In the rows, 128 means zero.
Each row is followed by its class.
[134 110 132 139 108 126 158 127 183 133 130 159 123 153 135 156 146 146
 119 126 121 134 145 188 128 123 116 150 132 107 134 119 128 129 148  95
  72 105 114 128 101 138 147 115  52 107 129 136 133 146]	[79]
[157  95 140 164 120 119 128 124 138 105 100 137 115 144 150 155 134 159
 122 115 128 142 158 164 126 131 105 152 122  97 150 122 139  87 135 105
 128 155 126 137 118 159 139 135  73  73 130 157 146 128]	[79]
[160 133 134  35 131 152 123  21 170 167 155 153 133 126 115 102 110 117
 139 127 192  80 116 177 127  92 180 152 121 133 150  84 124 123 125 126
  85  71  99 133  97 129 129 117 138 130 158 130 171 121]	[80]
[131 134 121 176 116 122 144  72 113 134 129 134 169 144 147 153 138 118
 128 138 144 128 145 186 130  75 137 166 156 115 117  97 116 133 122  97
  39 106 147 134  85  78 121 114 101  71 130 120 155 136]	[71]
[160 132 109 145 124 113 134  38 120 137 138 140 167 151 176 165 150 146
 141  98 153  85 113 179 105  57  84 163 126  98 124  81 123  98 167 106
  19 131 126 134  94 123 144  99 116  57 124 144 146 135]	[71]
[106  89 140 191  81 105 162 188 131 135 118 109 119 138 142 142 157 131
 115 119 115 111 146 182 139 151 125 132 132  97 143 121 124 143 146  94
  85 140  88 108 101 133 131 108  94 109  90 142 132 133]	[70]
[129 153 131 101 123 135 134  91 138 136 225 124 134 139 111 115 115 114
 138 147 140 135 113 162 107 109 178 141 135 122 138 111 120 128 144 116
 104 117 136 149 100  98 134 125 117 127 149 116 144 119]	[69]
[156 124 170 156 120 120 131 141 148 122 135 127 121 134 124 127 129 132
 151 140 160 114 149 191 144 124 146 161 120 106 112 128 116 117 158  61
 112 130 131 131 100  88 130 105 100  72 127 143 147 122]	[69]
[140 116 132 226 121 122 172 160 138 115 108 148 113 113 171 190 138 168
 118 125 112 135 175 248 130  99  92 152 146  80 125 139 121  95 141  62
  70 116 130 120 105 105 109 120  50  65  93 157 144 139]	[79]
[ 66 115 128 173  90 145 148 146 151 124 117 124  85 154 131 114 159  94
 117 156 115 112 143 130 110  91 124 139 138  87 171  86 139 165 141 101
  64 149 109  94 109  68 126 110  97  77 125 114 136 154]	[70]
[158 118 140 144 125 106 151  80 171 127 146 149  90 135 149 135 137 141
 135 145 167  77 152 168 115  57 127 149 127  82 148  95 132 106 136  95
  44  96  92 159 106  95 103 119  99  53 137 150 203 115]	[71]
[ 80  98 129 196  98  97 154 172 152 125 139 111 131 146 132 145 160 159
 127 164 121 138 163 170 123 128 120 145 126 107 136 135 129 152 143 104
 101  87 112 112 116 136 102 102  80  77 109 137 140 148]	[70]
[119 154 123  99 110 153 167 142 198 157 113 172 113 175 126 146 130 160
 134 170 169 120 118 194 115 107 111 179 113 109 170 101 118  98 156  95
  80 142 181 189  83  79 109  91  39 116 182 100 172 145]	[80]
[139 152 127 113  89 152 133  74 126 150 131 112 112 131  90 120 109 124
 116 163 166 111 142 202 148 120 132 147 147 133 122 147 107 133 143 152
 107 115 154 130  78 111 118  97  89 134 131 117 129 140]	[69]
[152 149 123 175 118 117 121  98 101 114 116 121 121 147 122 145 121 149
 150 136 131 168 143 159 157 164 127 152 148 128 100 125 121 127 134 132
 121 129 158  95  95 134 107 121 134  94 103 149 122 132]	[69]
[121 151 151 147 144 127 118 146 140 100 120 126 109 139 111 146 143 153
 165 167 147 153 142 132 167 156 139 179 134 111 106 148 127 119 141 142
 146 117 167 147  86 153 122 111  84  99 140 140 135 131]	[69]
[151 123 128 138 157 102 115  90 122  86 146 120 169 127 182 138 157 119
 141 135 133 138 162 109 137  95 107 150 135 105 125 113 122 135 162 125
  74 120 128 128 122 137 140 112 133  49 120 145 139 134]	[71]
[110 104 139 252  79 112 164 144 109 119 107 125  80 146 123 180 137 140
 108 131  79 150 167 199 122 162 133 120 128  98  99 169 105 123 141 112
  77  91 153 125  53 129  88 119  73 122  87 113 110 151]	[79]
[161 118 145 138 119 131 112  91 132 130 129 119  18 136 138 144 152 128
 168 104 163 109 143 172 114  83 138 141 125 108 134 112 135 111 146 126
  71 139 124 123 114 116 147 100 108  90 128 136 138 158]	[71]
[141 132 115 141 160 127 111  82 164 112 138 127 169 141 157 127 130 110
 118 136 151 134 119 180  95  94 134 144 124 119 128  83 130 101 120 123
  80 116 136 163 117  91 123 140 126 111 134 124 155 145]	[71]
[155 159 154 149 115 169 144  59 129 104 132 133 122 121 105 149 120 150
 141 136 147 134 140 168 133 155 127 145 120 131 122 142 117  59 124 121
 114 140 198 150 107  82 126 119  36 136 175 129 137 126]	[80]
[116 113 148 171 104 116 140 182 128 146  97 117 132 148 132 144 144 142
  22 118 136 143 138 160 142 118 125 134 125  83 149 134 122 124 158 102
  62 133 113 111 104 124 152  91 120  89 123 149 134 138]	[79]
[146 144 119  93 114 143 104  57 151 131 153 108 131 130 102 120 130 115
 126 141 184 114 133 150 133 108 141 154 117  93 135 105 123 119 144 132
 110 142 159 105  96  99 119  98  77 102 167 142 122 135]	[69]
